Here is a tiny trained network, its code and every weight. The questions are about switching its units off for an input and a class, where a switched-off unit gives its printed mean instead of its output.

import numpy as np


def w(rows, s, z=0):
    codes = np.array(rows[::2]) - 128.0
    scale = np.full(codes.shape[1], s)
    scale[-1] = z or s
    return codes * scale


def f(y):
    return np.maximum(y, 0)


def log_softmax(a):
    a = a - a.max(-1, keepdims=True)
    return a - np.log(np.exp(a).sum(-1, keepdims=True))


def net(x, mask):
    res = np.array(x, float).reshape(1, 4) / 4 @ E
    y = f(res @ A[0][:, :-1].T + A[0][:, -1])
    res = res + np.where(mask, y, B[0][:, -1]) @ B[0][:, :-1]
    return log_softmax(res[-1] @ U[:, :-1].T + U[:, -1])


A, B = {}, {}
E = w([
[109,7,105,110,31,139,58],'x0',
[53,146,121,61,177,57,50],'x1',
[50,95,190,93,192,213,62],'x2',
[190,134,92,16,106,207,132],'x3',
],0.012)
A[0] = w([
[135,105,51,92,52,129,137,116],'neuron 1',
[78,146,164,149,165,143,59,183],'neuron 2',
[159,109,152,101,75,158,211,154],'neuron 3',
[149,167,98,174,186,114,162,146],'neuron 4',
[104,68,99,132,153,65,122,61],'neuron 5',
[89,123,153,66,146,209,96,177],'neuron 6',
[90,71,177,138,189,183,118,168],'neuron 7',
[119,113,122,57,135,134,58,253],'neuron 8',
[180,184,121,112,195,136,207,143],'neuron 9',
[94,120,121,200,82,114,199,233],'neuron 10',
[110,145,143,144,156,40,159,194],'neuron 11',
[97,137,90,125,39,51,63,224],'neuron 12',
[144,118,93,158,116,3,115,221],'neuron 13',
[58,82,196,94,173,111,75,167],'neuron 14',
[109,108,172,121,123,82,112,103],'neuron 15',
[164,194,115,103,180,129,178,218],'neuron 16',
[175,103,97,92,143,204,148,231],'neuron 17',
],0.013,0.0041)
B[0] = w([
[174,97,34,97,36,178,195,219],'neuron 1',
[96,113,151,151,187,131,64,219],'neuron 2',
[134,141,102,122,97,113,208,216],'neuron 3',
[174,194,109,166,150,78,106,218],'neuron 4',
[144,24,80,180,136,164,52,177],'neuron 5',
[82,182,158,106,115,155,100,233],'neuron 6',
[93,91,181,170,138,210,157,222],'neuron 7',
[109,112,138,102,102,212,102,235],'neuron 8',
[106,224,96,136,170,138,115,254],'neuron 9',
[168,118,144,222,156,68,149,225],'neuron 10',
[202,111,117,126,254,102,32,222],'neuron 11',
[135,34,86,146,115,164,105,234],'neuron 12',
[206,97,103,160,124,163,40,238],'neuron 13',
[107,114,181,112,172,167,35,252],'neuron 14',
[124,85,122,129,111,161,114,170],'neuron 15',
[114,248,97,101,152,104,75,246],'neuron 16',
[25,214,123,95,114,117,210,230],'neuron 17',
],0.0091,0.015)
U = w([
[81,102,245,95,161,163,73,134],'0',
[167,82,81,127,47,119,153,254],'1',
[107,133,166,216,152,104,185,179],'2',
[186,173,109,127,189,80,78,159],'3',
[99,207,145,89,118,103,155,43],'4',
[149,115,90,4,75,164,164,183],'5',
[168,18,97,145,122,118,63,75],'6',
[195,80,153,162,123,43,160,41],'7',
],0.011,0.0019)

Each question gives the input, the list of numbers given to net, and the class t.
The units are the neurons (one row each of A and B). Each row of codes is followed by its name. A weight is (code - 128) times the scale printed after its matrix; where a second scale follows, it is the last column's (A, B and U).
mask holds one flag per neuron, in row order. A switched-off neuron (its flag False) gives its mean, the last column of its row in B, instead of its output. The means were averaged over made-up inputs and are rounded, as every weight is.
A unit's drop is (log p(t) with every unit on - log p(t) with that unit switched off) / (log p(t) with every unit on - log p(t) with every unit switched off).
The circuit of an input: a set's keep is (log p(t) with only the set's units on - log p(t) with every unit switched off) / (log p(t) with every unit on - log p(t) with every unit switched off). Starting from the 12 units with the biggest drops (on a tie, the unit counted first), units are removed one at a time, each time the one whose removal leaves the highest keep (on an exact tie, the one counted first), for as long as the keep stays at least 0.8.
units of the circuit, in order: the units of the circuit, biggest drop first
most important unit: the unit with the biggest drop
top k neurons: the k neurons with the biggest drops, biggest first
drop of u: that unit's drop, to one decimal
input [7,1,-2,2], class 1: units of the circuit, in order : neuron 1; neuron 14
input [-8,-1,-7,8], class 4: most important unit : neuron 17
input [1,-7,-3,6], class 5: units of the circuit, in order : neuron 1; neuron 17
input [-1,-1,1,0], class 4: units of the circuit, in order : neuron 11; neuron 13
input [-2,7,-3,0], class 6: units of the circuit, in order : neuron 12; neuron 17; neuron 9
input [7,-3,-5,-2], class 1: top 4 neurons : neuron 1; neuron 11; neuron 14; neuron 2
input [-8,8,3,5], class 0: top 3 neurons : neuron 8; neuron 14; neuron 6
input [-6,-5,0,1], class 4: top 2 neurons : neuron 13; neuron 11
input [-2,6,0,-1], class 0: top 3 neurons : neuron 1; neuron 14; neuron 10
input [-3,-8,7,-7], class 2: top 2 neurons : neuron 10; neuron 8
input [7,2,2,2], class 0: top 2 neurons : neuron 14; neuron 6
input [5,-3,-4,6], class 5: drop of neuron 17 : 0.1
input [3,0,-2,2], class 5: drop of neuron 14 : -0.1
input [2,-5,-7,0], class 1: units of the circuit, in order : neuron 1
input [-5,-2,-6,5], class 4: drop of neuron 17 : 0.3
